Here is a tiny trained network, its code and every weight. The questions are about switching its units off for an input and a class, where a switched-off unit gives its printed mean instead of its output.

import numpy as np


def w(rows, s, z=0):
    codes = np.array(rows[::2]) - 128.0
    scale = np.full(codes.shape[1], s)
    scale[-1] = z or s
    return codes * scale


def f(y):
    return np.maximum(y, 0)


def log_softmax(a):
    a = a - a.max(-1, keepdims=True)
    return a - np.log(np.exp(a).sum(-1, keepdims=True))


def net(x, mask):
    res = np.array(x, float).reshape(1, 5) / 4 @ E
    y = f(res @ A[0][:, :-1].T + A[0][:, -1])
    res = res + np.where(mask, y, B[0][:, -1]) @ B[0][:, :-1]
    return log_softmax(res[-1] @ U[:, :-1].T + U[:, -1])


A, B = {}, {}
E = w([
[112,114,106,63,207,100,209],'x0',
[54,186,64,199,130,155,177],'x1',
[172,131,187,187,137,96,205],'x2',
[133,70,175,197,180,250,157],'x3',
[116,169,213,161,211,159,78],'x4',
],0.012)
A[0] = w([
[244,78,173,165,87,93,130,174],'neuron 0',
[77,130,219,102,158,132,81,165],'neuron 1',
[127,147,111,176,62,188,67,243],'neuron 2',
[153,140,175,141,88,150,190,126],'neuron 3',
[157,114,181,145,164,159,46,103],'neuron 4',
[127,179,122,63,124,42,164,142],'neuron 5',
[104,94,80,114,71,48,143,187],'neuron 6',
[200,85,189,146,128,86,223,153],'neuron 7',
[189,120,53,115,86,130,81,135],'neuron 8',
[50,152,102,144,212,212,156,232],'neuron 9',
[131,86,178,76,198,166,63,252],'neuron 10',
[145,174,9,60,178,43,166,144],'neuron 11',
[98,151,136,50,117,47,149,188],'neuron 12',
[101,220,88,171,99,166,214,186],'neuron 13',
],0.011,0.0045)
B[0] = w([
[174,134,185,119,104,105,128,213],'neuron 0',
[136,179,143,151,127,167,102,200],'neuron 1',
[101,93,139,89,60,125,87,218],'neuron 2',
[145,97,158,131,99,119,141,175],'neuron 3',
[63,205,146,129,116,133,140,204],'neuron 4',
[152,136,83,130,153,95,145,221],'neuron 5',
[153,110,88,93,138,120,130,218],'neuron 6',
[176,112,183,105,155,123,216,221],'neuron 7',
[155,91,128,98,100,92,78,191],'neuron 8',
[94,89,95,156,152,184,153,242],'neuron 9',
[119,216,150,94,156,192,137,231],'neuron 10',
[156,134,37,114,142,106,174,251],'neuron 11',
[180,205,89,143,155,55,129,223],'neuron 12',
[81,3,90,193,135,92,151,227],'neuron 13',
],0.012,0.015)
U = w([
[75,170,168,127,84,183,112,125],'0',
[149,64,102,70,53,156,36,120],'1',
[104,117,117,102,184,252,152,171],'2',
[170,190,138,141,150,113,76,74],'3',
[171,102,206,132,125,134,183,251],'4',
[153,141,41,127,140,89,184,102],'5',
[62,53,124,211,106,139,156,66],'6',
],0.014,0.0025)

Each question gives the input, the list of numbers given to net, and the class t.
The units are the neurons (one row each of A and B). Each row of codes is followed by its name. A weight is (code - 128) times the scale printed after its matrix; where a second scale follows, it is the last column's (A, B and U).
mask holds one flag per neuron, in row order. A switched-off neuron (its flag False) gives its mean, the last column of its row in B, instead of its output. The means were averaged over made-up inputs and are rounded, as every weight is.
A unit's drop is (log p(t) with every unit on - log p(t) with that unit switched off) / (log p(t) with every unit on - log p(t) with every unit switched off).
The circuit of an input: a set's keep is (log p(t) with only the set's units on - log p(t) with every unit switched off) / (log p(t) with every unit on - log p(t) with every unit switched off). Starting from the 12 units with the biggest drops (on a tie, the unit counted first), units are removed one at a time, each time the one whose removal leaves the highest keep (on an exact tie, the one counted first), for as long as the keep stays at least 0.8.
circuit, biggest first: the units of the circuit, biggest drop first
top k neurons: the k neurons with the biggest drops, biggest first
drop of u: that unit's drop, to one decimal
input [-7,8,-7,-2,3], class 1: circuit, biggest first	(neuron 2)
input [8,-1,4,3,-2], class 4: top 2 neurons	(neuron 7; neuron 6)
input [-8,2,4,-6,-7], class 1: circuit, biggest first	(neuron 8; neuron 2)
input [1,8,-8,-1,-1], class 6: circuit, biggest first	(neuron 13; neuron 9)
input [-7,8,-6,4,-8], class 1: top 2 neurons	(neuron 2; neuron 8)
input [-2,-8,-6,-1,1], class 0: top 4 neurons	(neuron 10; neuron 4; neuron 11; neuron 5)
input [5,-5,-1,-1,6], class 3: top 2 neurons	(neuron 9; neuron 13)
input [-6,1,5,3,3], class 0: top 2 neurons	(neuron 4; neuron 2)
input [0,3,8,5,-3], class 4: top 3 neurons	(neuron 7; neuron 0; neuron 3)
input [-7,-4,-6,3,1], class 0: top 2 neurons	(neuron 4; neuron 10)
input [4,-7,-5,6,-6], class 2: top 3 neurons	(neuron 10; neuron 2; neuron 12)
input [3,-4,0,0,2], class 3: top 2 neurons	(neuron 9; neuron 13)
input [-3,5,3,0,0], class 6: drop of neuron 6	0.0
input [-8,8,-3,7,7], class 6: circuit, biggest first	(neuron 13)
input [4,6,6,-1,0], class 6: drop of neuron 13	0.9
input [-4,3,1,4,7], class 0: drop of neuron 7	0.2
